Each row was made from one walk, in order. Every step used is in the known rows, and no mark comes twice. Write each row's walk.
Known rows
faloz/kuzega/zivu/zafek/kuvi/degu/pesu: [-144 -319 -259  -63  -36 -101  -89  115 -231  -54  135  -44  365  151
   82 -273 -463 -206  280 -253 -112  481   18   58 -103  167  -95  114
 -256 -112  101  131   18   45  135  377  103  -39  225   77 -330 -170
  -30   70  141  -72  345]
faloz/kuzega/zokoz/degu/pesu: [-189 -102 -218 -375  -68  265  -97  150 -361   -5  412  -29  -15  122
 -112 -143 -430 -205  285  -88 -151  378   34  -66 -284  -66 -111  224
 -171 -291  270   65   89 -103  112  232  165  -16  225  227 -236  -98
  -18  -64  137  -41  111]
zivu/faloz/kuzega/kuvi/fegaka/ruron/zodut/degu: [-175 -231 -281 -475   13   32 -227  286  -95  167   68   46  -73  332
  -42 -104 -376 -354   31 -420 -255  227  -36 -125 -164  -24  -42  108
   47 -220  382  162  -40   28  -60  311  190 -251  119   87 -415 -198
  346 -124  269   46  302]
fegaka/pesu/degu/kuzega/zivu/zafek/faloz: [-151  -98 -142 -436  165 -206  122  288 -213  -58  140   -3  206  241
  166 -174 -186 -271  221 -105 -139  144  171  -98 -213   96 -129  -15
 -191 -152  270   99   88   15 -146  164  -65  -33  217  -44 -203 -189
   47  -26   81  -35  290]
momases/zivu/faloz/kuzega: [-152    3 -283 -326  175   73  -21  269 -137  -26  171  -37  275  342
   52   36 -359 -231  132 -191 -220  329   16   91 -312 -186 -173  236
  -72 -166  221  180  108 -212  264  421  165 -293  202  244 -462  -83
  190  -48  172   45  314]
fegaka/pesu/degu/kuzega/zivu/momases: [-132 -117 -277 -498  -74    1   39  334 -178    2  245 -148  190  276
  197 -134 -148 -215  288  -92 -167  181  251   22 -382   20 -185 -132
 -183 -224  254   47  118 -116  -98   77   19   70  230  222  -46  -85
   82  106   69  -92  295]
zivu/momases/faloz/kuzega/kuvi: [ -51 -259 -362 -466 -119   -1  -78  209 -362   79   68  -37  -28  455
  -44  -72 -233 -229  156 -195 -254  305   96   55 -223  -84 -349   51
  -89 -338  154  100   15 -194  119  284  150  -64  140  219 -351 -160
  106   18  238   63  194]
zivu/faloz/kuzega/zokoz/zafek: [-116  -20 -248 -373   39  174  103  223 -292   77  242 -127   29  242
  -74   -4 -392 -100  205 -268 -265  371   13   16 -208  -72 -212  174
 -100 -273  117   37  123 -111  175  385   22 -170  166  156 -314  -77
  147 -160  247   92  194]
zafek/zivu/momases/faloz: [-156 -181 -366 -450  137   18  101  178 -333   38   42  -24  389  365
   82   12 -232 -270  146 -149  -60  281  138   99 -340  -58 -265  245
 -166 -281   96  -31  166 -234  197  406  234 -127  116  338 -201  -52
  -12   69  124   73  205]
degu/kuzega/zokoz/zafek/zivu/momases/faloz: [-103  -61 -309 -304   17   20  157  159 -360   84   79 -112  229  252
   52  -83 -291 -110  154 -211 -139  253  129   26  -97   10 -289  178
  -41 -319  125  -41  167 -128   87  285   80   85  110  322   25  -36
   -5  -48  197   68  235]
momases/zivu/faloz/kuzega/zokoz: [-116   12 -266 -273  134  132   30  207 -205    6  336  -70  212  320
    6  -33 -408 -232  145 -227 -199  239  -14   81 -270 -155 -177  204
 -141 -245  256  166  134 -202  234  434  151 -190  280  257 -307  -65
  153  -83  182   36  322]
mopi/kuvi/fegaka/ruron/zodut/faloz/kuzega/zokoz/zafek: [ -31  -48 -326 -415  212   12  -24  172 -238  223   75  -93 -130  243
  -34   -7 -270 -176   47 -405 -322  400  -31 -174 -149   84 -164  162
  131 -282  162 -144  -70 -156   26  395  144  -63  147   40 -151 -270
  120  -66  202   94  136]
ruron/zodut/degu/kuzega/zokoz/zafek/kuvi/fegaka/pesu: [-105  -66 -370 -442    8  -75  -17  340 -197  146    8   15   94  183
   22  -88 -423 -186  207 -359   23   85  -66 -198   87  134  187  -29
  -72 -289  265  -58   37  193 -126  192  -15   57   61   71 -261 -205
  240  -41  321  -87  370]
momases/zivu/zafek/degu/kuzega/kuvi: [ -78 -219 -211 -314  -24 -209  -79  136 -154 -113   82   66  160  272
  203 -182 -470 -179  124 -292   64  301  -13  101 -139   80 -147   98
  -83 -122  113   69 -107   41  -24  118  112  171  223  164 -302  -84
   99   95  246   53  258]
ruron/zodut/degu/kuzega: [-181   27 -417 -730 -105   91 -206  222  -22  -13  196   81  -58  293
   50   31 -441 -283  146 -253 -161  183  -95    3 -120  -40   12  106
   50 -160  348   36   10  -20  -17  140  228  -66   30  254 -351  -64
   83  -73  227   78  189]
momases/faloz/kuzega/zokoz: [ -83  -92 -294 -448   -4   80   37  122 -386   56  310   -7   25  404
  -90  -49 -373 -282  171 -175 -286  221  -27   16 -228 -129 -206  220
 -166 -349  180   92   72 -224  209  434  147 -110  191  176 -298  -79
   54  -97  191   87  173]
fegaka/pesu/degu/kuzega/zokoz/zafek: [-120  -70 -174 -543  -58  103  117  229 -319   85  258  -81  -50  203
   81 -106 -210 -148  242 -145 -184  240  131  -95 -185  -18  -39  -34
 -178 -263  175   37   93   -4  -87   75  -88  164  192   79 -116 -111
  170  -62  194  -58   90]
fegaka/pesu/degu/kuzega/kuvi/zokoz/zafek/zivu/momases: [ -80 -262 -306 -385  -33  -86  -56  327 -417   86   31 -252  110  211
  120 -197 -117  -30  134 -178 -157  337  221  -65 -110   56 -208  -38
 -121 -345  204   66  104   93 -182   74 -115  249  117   92 -136 -107
  196  -45  219 -144   47]
ruron/zodut/mopi/kuvi/zokoz/zafek/degu/kuzega/zivu/faloz: [ -99  -32 -411 -408  298 -233  -71  286 -130  265  124 -245   62  244
  152 -104 -379  -11   64 -436  -93  219   43   11   -7  159 -341   40
 -117 -278  161 -167  -98  -36 -119  354    8  111  -29  111 -267   18
  -15 -105  278   61  102]
kuvi/fegaka/ruron/zodut/faloz/kuzega: [-102  -74 -287 -596  143   28 -107  205 -122   55  127   -1   87  291
   32   66 -318 -376   98 -379 -335  343  -29 -118 -279   34   12  245
  116 -193  285    9 -136 -172   87  456  193 -324  119  133 -315 -187
  224  -70   89  188  208]
zafek/faloz/kuzega/kuvi/fegaka/ruron/zodut/degu: [-140 -227 -252 -468  -15  -78 -238  158 -192  122  111   73  -24  387
 -143 -159 -406 -424   31 -341 -203  200  -96 -231  -83   25  -31  128
   56 -212  360  107 -102   68 -134  334  213 -172   27   44 -404 -263
  287 -130  266   77  274]
faloz/kuzega/kuvi/fegaka: [ -65 -140 -197 -340   20  -48 -174  252 -375   35   87  -16  101  317
   32  -92 -452 -207  157 -183 -198  386 -125   62 -251  -85 -159  232
  -17 -247  138   55  -19  -34   55  369  143  -84  137  130 -399  -77
  303   25  185  -38  241]
kuvi/degu/kuzega/zokoz/zafek/zivu/faloz: [-251  -66 -117 -221  -13  108   27  198 -167  109  234  -37  271  144
  100 -164 -355 -138  141 -280 -151  244   44   63  -26   30 -198  222
 -103 -182  225   82  159   62   53  400   83    9   86  174 -145    9
   27 -157  223    9  143]
mopi/degu/kuzega/zivu: [-164   10 -183 -396 -107   81 -195  185  -55  -89  356  -18  224  249
  110 -183 -457 -223  214 -117 -205  337  -33  120 -317  -44 -309   94
  -55 -129  259 -105   79 -237   43  222  251  127   98  207 -147   37
  122   40   86  -44  156]
ruron/zodut/mopi/zokoz/kuvi/degu/kuzega/zivu/zafek/faloz: [-152 -128 -142 -312   94 -143   12   63 -144   49  212  -39  191  264
  251 -136 -229 -156  229 -412  -77  116  -44  109   40  332 -249   26
 -171  -29  252 -102  -83   24  -76  460 -181  -71  -34   90 -234 -176
   -2  -85  225   -8  158]
kuzega/zokoz/degu/pesu: [-219 -142 -195 -499   47  329  -45  117 -361   78  364   21   94   63
  -17 -125 -386 -316  280  -95    4  335   71  -23 -255  -28  -64  217
 -261 -316  267  -48  106 -106   89  191  289   75  234  297 -132  -56
   11   17  151  -53   14]
momases/zivu/faloz/kuzega/kuvi/fegaka/ruron/mopi/degu/pesu: [-203 -479   -7  -64  252  175 -280  127  -93  243   41   99  189  156
   88 -216 -334 -414   19 -297 -184  383   45 -163 -252 -118 -170  215
 -121 -153  361  208  -53 -220   99  376  125  -10  156  119 -213  -71
  407  -19   72  -66  217]
fegaka/ruron/mopi/kuvi/zokoz: [-115 -512 -402 -457  320  216 -222   83 -177  332  -36 -172   63  229
   91   15 -250 -309   42 -280 -181  367   68 -103 -271    0 -262  193
 -225 -241   75  -78  -15 -237  130  495  306   54  108  201 -148  -49
  102  133  222  222 -105]
momases/faloz/kuzega/zivu/zafek/kuvi/degu/pesu: [-151 -350 -244  -86   29 -180  -16  110 -299   47   55   50  353  243
   48 -286 -363 -312  227 -250 -157  363   70   14   -4  119 -147  154
 -289 -211  150  181   18  -15  184  417  105  -65  200   30 -353 -200
  -57   11  171  -93  313]
fegaka/ruron/zodut/degu: [-184 -216 -387 -702  -47  217 -122   59  -42   50  194    3   38  317
  -14   -4 -397 -409  116 -341 -143  302    6  -48 -276    2   39  104
  -77 -137  250  -10   -3 -120   39  238  335 -129  124  265 -303 -148
  153   -2  226  175  125]
faloz/kuzega/zokoz/zafek/kuvi: [ -45 -103 -358 -279 -105   63    0  170 -360   63  149 -171  110  266
 -120  -85 -511  -67  271 -272 -123  377  -39  -45 -135   46 -165   63
 -119 -250  -95  -73   49   -7  127  379   77  -12  119  158 -312 -157
  141    1  321   82  227]
zodut/faloz/kuzega/kuvi/degu/pesu: [-151 -310 -198 -453  -57  132 -272  158 -315  133  349  149   40  121
   12 -157 -307 -374  140 -187 -259  386   60  -23   -4   35  -99  154
  -83 -295  370  231 -177  -45   32  257  171   42  138   71 -404 -129
   54  -91  128  -74   14]
zodut/mopi/pesu/degu/kuzega/zokoz/zafek/zivu/momases/faloz: [-176  -68 -209 -273  118    5  157  122 -345  224  155 -151   92  246
   83 -117 -166  -50  169 -224  -67  269  248  -46 -233  -19 -358  133
 -245 -248  -44  -50   -3  -67  -64  173 -288  160  107  281  102   43
   24  -57  126 -132  282]
ruron/mopi/kuvi/fegaka/pesu/degu/kuzega/faloz: [-168 -288 -160 -459  382 -121  -43  437 -286  445 -130  204  -49  225
  197  -77 -110 -259  202 -103 -179   48  148 -253 -210  -63 -190   12
 -214 -298  167   52   72  -69 -204  205  -54   20   40  -55 -112 -127
  109   44  143  -21  127]
zafek/zivu/faloz/kuzega/zokoz/kuvi/fegaka/pesu/degu: [-180 -125  -66 -274  227  -18  107  467 -485   87  270   51  161  331
  126  -45 -153 -264  177 -123  -65   31   80 -150 -357  -33 -173  134
 -258 -309  223  104  208  -27  -41  485  -72 -201  190  -33 -314 -171
  199 -104  159 -161  253]
pesu/degu/kuzega/zokoz/kuvi/fegaka/ruron/mopi/faloz: [-265 -303   59 -558  171  207  -92  291 -213  323  111  123  -82  250
  276  -71 -187 -572  120 -274 -116 -125   66 -214 -128   24 -178   94
 -171 -225  219  -91    3  -79 -152  472  117   10    1  147  163 -107
  284   38  302  125   82]
pesu/degu/kuzega/kuvi: [-144 -120 -200 -637 -141   42 -229  248 -263  112  175   35 -120  298
  134 -150 -282 -268  158 -136 -185  227   47   11 -179  -67 -199  -12
  -44 -217  178   77  -29   32 -143   48  190  163  120  156 -213  -54
  236   30  229  -49   28]
pesu/degu/kuzega/zokoz/zafek/kuvi/fegaka/ruron: [-148 -183 -175 -383  -65  -11   -7  186 -272  294   32  -95  157  195
   97 -225 -290 -263  216 -333  -69  271   86 -220  -75   90  -14   15
 -107 -212   32  -97  -25  144 -101  231  134  143   94  158  122 -152
  380  101  322   32  233]
zokoz/zafek/degu/pesu: [-169 -243 -234 -547   89   94   60   66 -360   42  215   38  216  108
   66  -38 -420 -258  207 -190   37  553   48  -38 -223   57   20  227
 -221 -261   21  -86  -54  -57  101  164  168  113   90  216 -295   -4
   89    8  175   11   30]
kuzega/kuvi/zokoz/zafek/degu/pesu: [ -84 -391 -272 -511   87   35 -118   72 -510  143  209  -68  129   98
   27 -171 -423 -261  117 -250   -4  547    8  -52   -5  103  -48  192
 -258 -435  131  -44 -121   49   -6  150  180  305  100  135 -309    9
  214  -63  282  -72 -147]
pesu/degu/kuzega/zivu/faloz: [-229   42 -179 -518   69   36  -52  365 -122  124  255  -31  168  250
  186 -122 -281 -315  202 -147 -224  120  134   47 -260  -62 -260   54
  -93 -212  267   76  105  -63  -47  188  176  -62  157  195 -130   23
  161  -42  145  -76  196]
zodut/mopi/zokoz/kuvi/degu/pesu: [-212 -377 -183 -442  134  254  -41   15 -400  226  362   42  264   88
  248  -39 -163 -240  254 -218    0  406   54  112 -121  134  -50  152
 -384 -174  186  -46  -87 -121  128  408  -28   50   19  265 -221  -49
  143   71  185 -119  -28]
mopi/zodut/faloz/kuzega/zokoz/zafek/zivu/momases: [ -25  -12 -367 -276   48    8  139  219 -248  -66  276 -205  188  185
  -15  -10 -326   30  202 -299 -217  404   72  100 -246   91 -311  187
   57 -369   85 -121   51 -245   43  350  -87  -50  164  178 -147 -124
   18 -106  131  -17  238]
zokoz/zafek/faloz/kuzega: [-115  -26 -233 -422   48    5   39  156 -321   -5  121  -69  141  315
 -127   12 -371 -169  192 -154 -234  437  -16  -83 -168  -52 -201  224
  -22 -188   62    0   35  -81  133  398   58 -191   -6  101 -454 -160
  124 -133  233  132  154]
zodut/ruron/mopi/kuvi/degu/kuzega/zivu/momases/faloz: [-188 -430 -254 -234  -41   93 -183   80  -16  445  -18  -50  159  288
  153 -173  -58 -360   43 -215 -190   67  196   38 -119  114 -489  110
 -211 -163  250   40  -81 -248  -35  329  271  124  -33  235   70   28
 -274   69  189  -62  136]

Which walk is each row?
[ -95 -147 -394 -538  126  -53 -178  278 -115  131   -5    1  165  289
   16   26 -347 -369  125 -431 -212  273  -11 -210 -180  139   35  113
   82 -198  158  -42 -165  -63   55  489  244 -299   79  104 -351 -267
  250   26  182  186  277]
zafek/kuvi/fegaka/ruron/zodut/faloz/kuzega
[-156 -177 -208 -600   93   40 -134  282 -213  234   63  249   -4  290
  101  -35 -341 -478  160 -323 -171  102    7 -234    9   81  -33   42
    0 -225  347  -30  -11  -65 -185  221  328 -140   -9  167 -166 -229
  286  -66  343  210  157]
zokoz/kuvi/fegaka/ruron/zodut/degu/kuzega/faloz
[-201 -277 -124 -258  126 -141   45  224  -94  -96  137  -15  171  280
   89 -122 -583 -250  213 -327  -96  121  -17   73 -337  103 -310  228
 -203 -147  -13  -48  -11  -96   48  533 -163 -185   75   28 -301  -30
 -147  -41  160  137  333]
ruron/mopi/faloz/kuzega/zivu/zafek/degu
[ -82 -213 -316 -417 -241  -56  221   82 -373   70  298  -83   45  437
 -144  -99 -317 -148  259 -305  -88  291   94  -29 -233   12 -284  119
 -232 -381   23  -57  -13 -121  156  316  -49   12   73  210 -191 -100
  -62  -79  299  119  218]
zivu/momases/faloz/kuzega/zokoz/zafek/degu
[-139  -68 -313 -497  156 -207   71  317 -247  261  -92 -138  134  181
  221  -73 -133   48  257 -395  -62  229   44 -115 -104  175  139  -80
 -127 -177   68 -126  -72  179 -145  218 -433   -6  -55   30 -211 -170
  378   11  210 -222  271]
ruron/zodut/mopi/zokoz/zafek/kuvi/fegaka/pesu/degu/kuzega
[-212  -90 -203 -372  237 -181  -22  580 -180  219   12   10  381  202
  254 -164 -201 -318  227 -175  -51    3  170 -135 -188   62  -52  -62
 -197 -270  252   65  101   97 -126  277   64  -88  164   31 -191 -113
  315   82  161 -209  413]
zafek/kuvi/fegaka/pesu/degu/kuzega/zivu/faloz
[-171 -144 -255 -469  153   18 -176  152  -91  276  101 -100  -42  237
  171 -135 -280 -266  128 -441  -54  221   30 -232 -241  128   30  -33
 -213 -120   14  -92 -199   82 -194  265   -6   69  161  197   32  -80
  348   93  157  -17  336]
zafek/kuvi/fegaka/ruron/zodut/mopi/pesu/degu/kuzega/zokoz
[-135 -321 -103 -117   73 -120 -107    6 -288  -49  135  120  220  235
   37 -275 -311 -321   93 -202 -121  455  -14    5   40   20  -93  202
 -183 -128  333  317  -44   35   87  307   93    1  208   32 -439 -251
   70  -74  172  -71  230]
momases/zivu/zafek/faloz/kuzega/kuvi/degu/pesu
[ -64 -379 -280 -409   37 -112 -101  102 -579  159  178  -22    1  251
 -105 -203 -364 -256   71 -241 -206  471   18 -136   64   16 -145  236
 -198 -507  181  119 -138  -11   67  230   56  190   64   20 -434  -58
  158 -203  299  -80  -81]
momases/faloz/kuzega/kuvi/zokoz/zafek/degu/pesu
[-136 -141 -316 -238  137 -201  -68  315 -227  111 -102   15  334  181
   33 -237 -387 -164  305 -277   -5  223  117  -77   96   69 -181  111
 -206 -264  215    2   89   71    9  230  142  -53  113  137 -215 -231
   79   16  397  101  187]
momases/zivu/zafek/kuvi/zokoz/degu/kuzega/faloz
[-229   51 -149 -390   69   70   88  287 -278  141  214  -62  119  176
   98 -122 -296 -130  152 -202 -149  192  112  -38 -162  -41 -222  148
  -65 -239  146   39  184   55  -59  217   16   27  116  157  -54    7
  116 -159  200  -52  136]
pesu/degu/kuzega/zokoz/zafek/zivu/faloz
[ -43 -212 -115 -298  262 -125  184  287 -485  -62  131   83  121  311
   68    9 -213 -265  222 -178  -26  184  -32 -169 -174  115  -83  142
 -260 -244  229   13   81  -50   37  532  -77 -211  196  -81 -380 -327
  141  -39  212   86  331]
zivu/zafek/faloz/kuzega/zokoz/kuvi/fegaka/pesu
[ -67 -157 -125 -373  221   -8   66  317 -508   37  270   77  137  343
   14   17 -230 -356  198 -101  -68   98  -41 -212 -185   40  -95  124
 -230 -322  266   11   72 -105   18  549   60 -163  128    1 -385 -257
  206  -56  213   30  242]
zafek/faloz/kuzega/zokoz/kuvi/fegaka/pesu
[-152 -213 -216 -269  199 -133  -37  191   69   33   51   41  209  161
  116 -112 -477 -272  196 -288  -59   29  -17   16  -44  125 -255  176
  -62 -170  259    1  -22  -64 -131  284  -57  -41   51   72 -211  -54
   11  -71  180   15  339]
ruron/mopi/zodut/degu/kuzega/zivu/zafek/faloz
[-189 -332 -180 -482  237   50 -167  304 -146  415 -117   41  -22  167
  245  -20    7 -286   23  -98 -126  123  121 -202 -319   20  -91  128
 -183 -139  217   54  -85  -93 -203  191   57   64    5    3  -63  -21
   60   80  103 -159  140]
zodut/ruron/mopi/kuvi/fegaka/pesu/degu/kuzega
[ -82 -161 -371 -403  331 -109  147  231 -311  211 -135 -182  338  153
  158   21 -260   33  249 -434   25  354  -17  -12 -166  213  149   34
 -205 -208  -23 -223  -33   42   35  419 -320 -119    7   93 -355 -174
  360   62  198 -141  277]
ruron/zodut/mopi/zokoz/zafek/kuvi/fegaka/pesu
